Below is a small trained network, with its code and all its weights. Each question gives an input and a target symbol and asks what happens when units are switched off, that is, made to give their printed mean instead of their output.

import numpy as np


def w(rows, s, z=0):
    codes = np.array(rows[::2]) - 128.0
    scale = np.full(codes.shape[1], s)
    scale[-1] = z or s
    return codes * scale


def f(y):
    return y / 2 * (1 + np.tanh(0.7978845608 * (y + 0.044715 * y**3)))


def softmax(a):
    e = np.exp(a - a.max(-1, keepdims=True))
    return e / e.sum(-1, keepdims=True)


def log_softmax(a):
    a = a - a.max(-1, keepdims=True)
    return a - np.log(np.exp(a).sum(-1, keepdims=True))


def net(x, mask):
    ids = ['ΔΠβημστ'.index(c) for c in x.split()]
    T = len(ids)
    res = E[ids] + P[:T]
    r = res
    for j in range(2):
        rows = slice(3 * j, 3 * j + 3)
        q, k, v = (r @ M[0][rows].T for M in (Q, K, V))
        z = softmax(np.where(np.tri(T) > 0, q @ k.T / 3**0.5, -1e9)) @ v
        o = O[0][rows]
        res = res + np.where(mask[j], z, o[:, -1]) @ o[:, :-1]
    y = f(res @ A[0][:, :-1].T + A[0][:, -1])
    res = res + np.where(mask[2:10], y, B[0][:, -1]) @ B[0][:, :-1]
    return log_softmax(res[-1] @ U[:, :-1].T + U[:, -1])


Q, K, V, O, A, B = {}, {}, {}, {}, {}, {}
E = w([
[115,176,99,165,95],'Δ',
[102,254,191,89,55],'Π',
[69,197,186,119,165],'β',
[83,191,191,117,168],'η',
[186,112,180,113,48],'μ',
[213,109,114,77,171],'σ',
[92,129,46,84,178],'τ',
],0.022)
P = w([
[123,116,245,180,123],'0',
[131,163,195,141,156],'1',
[132,170,170,118,154],'2',
[142,181,153,97,150],'3',
[152,156,140,86,137],'4',
[154,164,125,72,121],'5',
[163,146,106,60,110],'6',
[175,123,84,56,102],'7',
[176,115,92,44,70],'8',
[160,109,116,97,134],'9',
],0.011)
Q[0] = w([
[133,90,133,186,127],'h0',
[112,88,173,116,150],'h0',
[128,113,133,98,173],'h0',
[82,7,93,183,111],'h1',
[134,165,104,139,119],'h1',
[125,130,138,152,95],'h1',
],0.017)
K[0] = w([
[192,189,92,254,104],'h0',
[129,44,149,228,142],'h0',
[76,167,77,142,105],'h0',
[82,162,247,211,232],'h1',
[108,243,142,41,212],'h1',
[118,42,149,144,39],'h1',
],0.0083)
V[0] = w([
[142,143,152,193,87],'h0',
[130,199,139,225,247],'h0',
[117,72,151,219,172],'h0',
[66,217,114,203,138],'h1',
[163,43,114,111,236],'h1',
[254,89,119,115,128],'h1',
],0.0095)
O[0] = w([
[218,170,111,122,76,128],'h0',
[96,134,151,157,73,179],'h0',
[93,253,103,102,87,2],'h0',
[140,51,84,144,119,129],'h1',
[154,186,70,42,166,28],'h1',
[121,216,140,170,88,142],'h1',
],0.013,0.0084)
A[0] = w([
[255,221,124,133,182,172],'n0',
[252,73,114,191,91,253],'n1',
[60,210,83,171,100,150],'n2',
[195,159,114,173,218,129],'n3',
[206,147,197,169,87,137],'n4',
[106,207,131,110,111,54],'n5',
[131,96,96,118,173,181],'n6',
[176,153,111,93,80,66],'n7',
],0.0097,0.0049)
B[0] = w([
[115,98,116,145,2,193],'n0',
[84,141,111,59,140,253],'n1',
[216,75,68,119,41,156],'n2',
[198,165,147,90,118,143],'n3',
[166,131,77,158,250,233],'n4',
[206,82,150,133,168,164],'n5',
[87,246,194,119,128,153],'n6',
[79,158,159,175,93,141],'n7',
],0.0072,0.019)
U = w([
[107,133,2,210,151,237],'Δ',
[171,93,160,150,179,3],'Π',
[49,141,185,193,92,127],'β',
[58,150,195,192,104,121],'η',
[168,182,119,236,226,115],'μ',
[161,137,131,133,128,130],'σ',
[74,175,190,77,135,186],'τ',
],0.0077,0.0051)

Each question gives the input, a string of symbols that net reads in full, and the target symbol t.
The units are the heads (3 rows each of Q, K, V and O) and the neurons (one row each of A and B). Each row of codes is followed by its name. A weight is (code - 128) times the scale printed after its matrix; where a second scale follows, it is the last column's (O, A, B and U).
mask holds one flag per unit, heads first, then neurons. A switched-off unit (its flag False) gives its mean, the last column of its rows in O or B, instead of its output. The means were averaged over made-up inputs and are rounded, as every weight is.
A unit's drop is (log p(t) with every unit on - log p(t) with that unit switched off) / (log p(t) with every unit on - log p(t) with every unit switched off).
The circuit of an input: a set's keep is (log p(t) with only the set's units on - log p(t) with every unit switched off) / (log p(t) with every unit on - log p(t) with every unit switched off). Starting from all 10 units, units are removed one at a time, each time the one whose removal leaves the highest keep (on an exact tie, the one counted first), for as long as the keep stays at least 0.8.
units of the circuit, in order: the units of the circuit, biggest drop first
which heads matter: for each layer, one digit per head in row order, 1 if its drop is at least 0.15 and else 0, layers parted by /
drop when u is switched off: that unit's drop, to one decimal
input Π Π β β, target β: which heads matter => 01
input η β Π β η Δ σ τ σ, target τ: which heads matter => 10
input τ Δ Π Π Δ, target Π: which heads matter => 11
input τ η β σ σ Δ, target σ: which heads matter => 01
input σ Π Δ Π μ β, target μ: units of the circuit, in order => [h1 n4 n1 n5]
input β σ β τ Π η Π μ Δ η, target μ: which heads matter => 01
input Δ β η β η Δ, target β: which heads matter => 11
input η Δ μ β Δ Π Δ Δ Π, target Π: units of the circuit, in order => [h0 h1]
input σ Δ σ Π Π, target σ: units of the circuit, in order => [h1 n2 n5]
input Δ Δ β η, target β: units of the circuit, in order => [h1 h0]
input Π Π σ τ η, target τ: units of the circuit, in order => [h1 n4]
input Δ Δ Π Δ Π, target Π: drop when n4 is switched off => 0.1
input τ Π η Δ τ Π η σ β, target σ: drop when h0 is switched off => -0.1
input τ β Δ Δ Π σ, target σ: drop when n5 is switched off => 0.2
input τ τ β, target τ: drop when n4 is switched off => 0.5
